Below is a small trained network, with its code and all its weights. Each question gives an input and a target symbol and asks what happens when units are switched off, that is, made to give their printed mean instead of their output.

import numpy as np


def w(rows, s, z=0):
    codes = np.array(rows[::2]) - 128.0
    scale = np.full(codes.shape[1], s)
    scale[-1] = z or s
    return codes * scale


def f(y):
    return y / 2 * (1 + np.tanh(0.7978845608 * (y + 0.044715 * y**3)))


def softmax(a):
    e = np.exp(a - a.max(-1, keepdims=True))
    return e / e.sum(-1, keepdims=True)


def log_softmax(a):
    a = a - a.max(-1, keepdims=True)
    return a - np.log(np.exp(a).sum(-1, keepdims=True))


def net(x, mask):
    ids = ['ΓΔΞΣζπτ'.index(c) for c in x.split()]
    T = len(ids)
    res = E[ids] + P[:T]
    u = 0
    for l in range(2):
        r = res
        for j in range(3):
            rows = slice(3 * j, 3 * j + 3)
            q, k, v = (r @ M[l][rows].T for M in (Q, K, V))
            z = softmax(np.where(np.tri(T) > 0, q @ k.T / 3**0.5, -1e9)) @ v
            o = O[l][rows]
            res = res + np.where(mask[u + j], z, o[:, -1]) @ o[:, :-1]
        u += 3
        y = f(res @ A[l][:, :-1].T + A[l][:, -1])
        res = res + np.where(mask[u : u + 12], y, B[l][:, -1]) @ B[l][:, :-1]
        u += 12
    return log_softmax(res[-1] @ U[:, :-1].T + U[:, -1])


Q, K, V, O, A, B = {}, {}, {}, {}, {}, {}
E = w([
[58,102,107,190,45,241,240,169],'Γ',
[197,81,237,147,178,100,17,164],'Δ',
[222,82,135,196,212,142,255,80],'Ξ',
[111,102,44,28,168,192,123,136],'Σ',
[124,224,122,171,123,107,113,18],'ζ',
[26,166,152,120,178,58,198,179],'π',
[192,208,97,173,47,233,69,187],'τ',
],0.0057)
P = w([
[90,114,109,135,109,116,78,175],'0',
[146,161,135,127,156,165,142,132],'1',
[227,165,92,66,63,61,213,167],'2',
[85,144,191,130,137,176,116,107],'3',
[184,152,128,162,185,166,111,133],'4',
[77,81,40,86,106,179,98,2],'5',
[102,142,231,158,153,158,113,123],'6',
],0.0088)
Q[0] = w([
[146,71,147,126,134,39,121,143],'0.h0',
[138,92,148,160,136,52,123,119],'0.h0',
[177,109,127,114,119,16,162,151],'0.h0',
[98,115,154,150,200,174,124,179],'0.h1',
[90,117,62,108,142,219,85,74],'0.h1',
[163,145,172,155,146,116,153,254],'0.h1',
[182,91,49,90,41,57,163,112],'0.h2',
[217,142,158,136,107,18,210,246],'0.h2',
[152,94,24,80,28,96,150,67],'0.h2',
],0.0076)
K[0] = w([
[47,134,158,210,163,160,60,103],'0.h0',
[54,116,174,178,156,176,99,128],'0.h0',
[57,131,119,186,142,131,51,157],'0.h0',
[123,143,216,193,162,173,119,41],'0.h1',
[185,198,181,161,76,70,205,48],'0.h1',
[68,76,71,135,210,210,44,41],'0.h1',
[117,131,95,162,85,109,104,246],'0.h2',
[2,93,129,253,173,190,30,212],'0.h2',
[146,139,93,131,86,87,135,237],'0.h2',
],0.0073)
V[0] = w([
[107,172,91,51,98,92,78,194],'0.h0',
[161,184,76,61,105,191,168,137],'0.h0',
[50,93,151,173,141,99,57,48],'0.h0',
[190,119,156,137,242,202,105,112],'0.h1',
[218,174,134,170,127,69,211,47],'0.h1',
[164,172,103,129,74,35,128,81],'0.h1',
[134,126,10,70,175,202,233,17],'0.h2',
[188,142,7,2,119,131,114,45],'0.h2',
[220,158,224,157,246,69,124,63],'0.h2',
],0.0045)
O[0] = w([
[118,163,177,58,116,96,106,143,194],'0.h0',
[181,149,193,126,141,133,154,104,239],'0.h0',
[98,122,90,149,120,112,90,92,2],'0.h0',
[187,117,151,144,204,189,135,202,132],'0.h1',
[124,136,29,193,136,150,161,107,86],'0.h1',
[92,172,25,156,132,89,99,74,100],'0.h1',
[167,142,159,99,170,151,189,56,172],'0.h2',
[134,150,137,45,176,174,117,50,191],'0.h2',
[124,132,40,198,254,160,111,183,38],'0.h2',
],0.0059,0.0026)
A[0] = w([
[162,145,3,122,140,165,130,162,237],'0.n0',
[133,105,153,51,64,39,111,154,204],'0.n1',
[60,137,174,78,100,92,136,160,206],'0.n2',
[134,89,202,117,192,120,76,182,212],'0.n3',
[117,209,178,174,125,138,106,105,251],'0.n4',
[195,199,154,121,101,163,140,141,207],'0.n5',
[224,176,129,108,135,165,132,192,238],'0.n6',
[84,128,44,80,98,140,116,53,204],'0.n7',
[105,141,138,96,176,59,208,176,219],'0.n8',
[151,156,158,144,216,118,137,112,229],'0.n9',
[144,143,186,183,109,158,166,160,219],'0.n10',
[143,138,161,110,89,171,199,128,182],'0.n11',
],0.007,0.0023)
B[0] = w([
[176,128,54,207,252,28,125,206,168],'0.n0',
[154,100,54,57,42,72,100,119,193],'0.n1',
[65,131,121,44,60,88,160,136,185],'0.n2',
[65,89,207,132,142,91,109,202,196],'0.n3',
[89,194,188,169,144,174,123,133,201],'0.n4',
[225,172,160,107,132,173,152,160,243],'0.n5',
[255,144,149,122,165,123,129,210,253],'0.n6',
[21,98,109,126,153,62,101,76,191],'0.n7',
[125,142,41,95,174,64,231,200,165],'0.n8',
[126,158,106,186,231,140,145,195,192],'0.n9',
[135,137,157,195,108,177,159,187,207],'0.n10',
[166,114,180,119,82,186,199,118,228],'0.n11',
],0.0047,0.0044)
Q[1] = w([
[205,122,111,142,126,68,151,227],'1.h0',
[149,110,73,152,202,109,113,119],'1.h0',
[117,104,77,83,80,75,147,51],'1.h0',
[123,170,150,74,98,109,193,191],'1.h1',
[123,167,203,185,187,185,145,154],'1.h1',
[174,156,205,155,188,146,199,254],'1.h1',
[137,91,76,114,70,75,141,140],'1.h2',
[174,194,195,114,139,133,223,207],'1.h2',
[154,108,91,136,84,111,135,148],'1.h2',
],0.0079)
K[1] = w([
[49,44,106,193,159,99,2,111],'1.h0',
[109,122,59,138,226,75,158,117],'1.h0',
[130,115,45,31,38,65,158,156],'1.h0',
[13,93,139,142,94,124,97,63],'1.h1',
[130,142,165,222,224,160,146,87],'1.h1',
[75,84,170,222,190,122,82,92],'1.h1',
[99,80,71,105,63,96,104,183],'1.h2',
[36,126,150,188,166,146,45,68],'1.h2',
[124,80,99,93,96,100,64,169],'1.h2',
],0.0062)
V[1] = w([
[153,120,145,162,89,226,163,146],'1.h0',
[19,2,173,113,116,110,154,134],'1.h0',
[174,142,196,186,76,166,83,176],'1.h0',
[73,235,164,83,104,94,7,118],'1.h1',
[170,90,157,201,109,193,53,91],'1.h1',
[193,66,136,66,134,96,48,175],'1.h1',
[62,57,156,73,107,123,149,198],'1.h2',
[134,199,128,145,108,166,20,105],'1.h2',
[174,14,151,126,176,142,89,150],'1.h2',
],0.006)
O[1] = w([
[134,90,117,121,50,132,134,113,205],'1.h0',
[115,60,173,201,177,150,138,76,67],'1.h0',
[104,109,80,148,66,153,62,143,255],'1.h0',
[98,215,146,168,178,163,1,57,146],'1.h1',
[197,100,48,139,112,164,101,90,77],'1.h1',
[101,95,134,99,167,233,25,204,200],'1.h1',
[87,83,205,158,119,139,108,126,202],'1.h2',
[170,181,84,103,126,167,34,76,116],'1.h2',
[167,50,124,117,179,219,118,185,122],'1.h2',
],0.0062,0.0055)
A[1] = w([
[153,84,151,59,97,159,168,110,218],'1.n0',
[115,158,146,185,90,151,133,165,158],'1.n1',
[181,149,26,171,164,116,229,156,254],'1.n2',
[94,155,194,198,174,65,190,145,168],'1.n3',
[153,145,148,88,114,152,158,62,228],'1.n4',
[125,112,142,237,187,190,92,175,164],'1.n5',
[98,82,160,117,69,143,105,138,134],'1.n6',
[121,40,181,102,88,113,124,143,155],'1.n7',
[98,177,128,79,57,163,58,135,80],'1.n8',
[104,160,186,61,162,139,151,136,201],'1.n9',
[162,183,77,140,253,105,68,153,218],'1.n10',
[174,182,128,81,165,103,142,105,215],'1.n11',
],0.0056,0.0018)
B[1] = w([
[202,80,154,102,115,156,131,87,228],'1.n0',
[141,139,96,159,93,84,135,117,197],'1.n1',
[227,151,69,121,209,84,206,117,213],'1.n2',
[52,166,100,144,78,91,129,234,168],'1.n3',
[179,115,185,103,141,160,140,45,181],'1.n4',
[114,107,62,189,91,143,112,115,221],'1.n5',
[166,118,98,107,118,111,164,78,206],'1.n6',
[157,110,151,144,143,114,165,53,207],'1.n7',
[192,155,84,54,102,87,126,158,254],'1.n8',
[107,149,204,108,167,151,112,152,230],'1.n9',
[87,134,134,254,133,174,88,17,199],'1.n10',
[93,186,137,136,173,135,132,50,173],'1.n11',
],0.0049,0.0046)
U = w([
[154,28,172,190,15,93,184,14,158],'Γ',
[100,37,96,235,172,212,79,179,204],'Δ',
[180,43,70,161,191,76,205,192,95],'Ξ',
[151,99,248,2,242,203,128,100,136],'Σ',
[144,232,106,213,166,76,132,10,213],'ζ',
[50,182,180,183,120,41,158,239,62],'π',
[150,148,46,51,30,109,86,208,6],'τ',
],0.003,0.0012)

Each question gives the input, a string of symbols that net reads in full, and the target symbol t.
The units are the heads (3 rows each of Q, K, V and O) and the neurons (one row each of A and B). Each row of codes is followed by its name. A weight is (code - 128) times the scale printed after its matrix; where a second scale follows, it is the last column's (O, A, B and U).
mask holds one flag per unit, layer by layer, with each layer's heads first. A switched-off unit (its flag False) gives its mean, the last column of its rows in O or B, instead of its output. The means were averaged over made-up inputs and are rounded, as every weight is.
A unit's drop is (log p(t) with every unit on - log p(t) with that unit switched off) / (log p(t) with every unit on - log p(t) with every unit switched off).
unit that matters most: the unit with the biggest drop
k most important neurons: the k neurons with the biggest drops, biggest first
top k neurons in layer l: the k neurons of layer l with the biggest drops, biggest first
which heads matter: for each layer, one digit per head in row order, 1 if its drop is at least 0.15 and else 0, layers parted by /
input Σ Δ Σ, target Σ: which heads matter	000 / 110
input ζ Σ Ξ, target ζ: which heads matter	000 / 011
input Σ Ξ τ Σ τ, target Ξ: unit that matters most	1.h1
input Δ τ Σ ζ Ξ Ξ, target Σ: which heads matter	001 / 110
input Σ τ Σ Σ Δ π π, target π: 2 most important neurons	[0.n6 1.n3]
input Ξ Σ Σ π π, target Ξ: 2 most important neurons	[1.n2 0.n8]
input τ τ τ ζ τ Ξ, target τ: 2 most important neurons	[0.n6 0.n5]
input ζ Δ Σ Ξ Σ, target Ξ: top 4 neurons in layer 0	[0.n9 0.n1 0.n2 0.n0]
input τ Ξ τ Γ, target Γ: which heads matter	000 / 110
input Γ Σ Σ Δ τ, target Δ: 2 most important neurons	[0.n3 1.n5]
input Δ Σ π Σ Σ Δ, target π: which heads matter	010 / 111
input Σ Δ ζ Γ π Γ, target ζ: top 2 neurons in layer 0	[0.n0 0.n3]
input Σ Δ ζ, target Σ: which heads matter	010 / 110
input ζ π Σ, target ζ: unit that matters most	1.h1
input Σ Σ Ξ Γ Δ τ, target Ξ: 2 most important neurons	[0.n0 1.n2]
input Σ ζ ζ Δ Ξ Σ, target ζ: 2 most important neurons	[0.n0 1.n10]
input Ξ Γ Σ, target Ξ: which heads matter	000 / 010
input Γ Σ Ξ, target Γ: which heads matter	001 / 101
input Σ τ Δ π τ Σ, target Δ: top 2 neurons in layer 0	[0.n0 0.n1]
input ζ Γ Δ Σ Σ ζ, target Δ: unit that matters most	0.h2
input Σ τ Γ τ τ, target τ: which heads matter	000 / 100
input Σ Δ π, target Σ: which heads matter	010 / 110
input π Σ τ, target π: which heads matter	001 / 111
input π Δ π π ζ τ, target π: 2 most important neurons	[0.n8 1.n3]
input Σ τ Δ τ Γ Γ, target Δ: which heads matter	011 / 010
input Ξ Σ π Γ ζ Δ, target π: which heads matter	000 / 111
input Γ τ ζ ζ Δ Δ, target ζ: which heads matter	011 / 001
input Δ Σ τ Σ τ Σ, target τ: most important neuron	[0.n6]
input Σ Γ Ξ π, target π: 2 most important neurons	[1.n3 0.n8]
input Ξ ζ τ τ Δ, target Δ: which heads matter	001 / 000
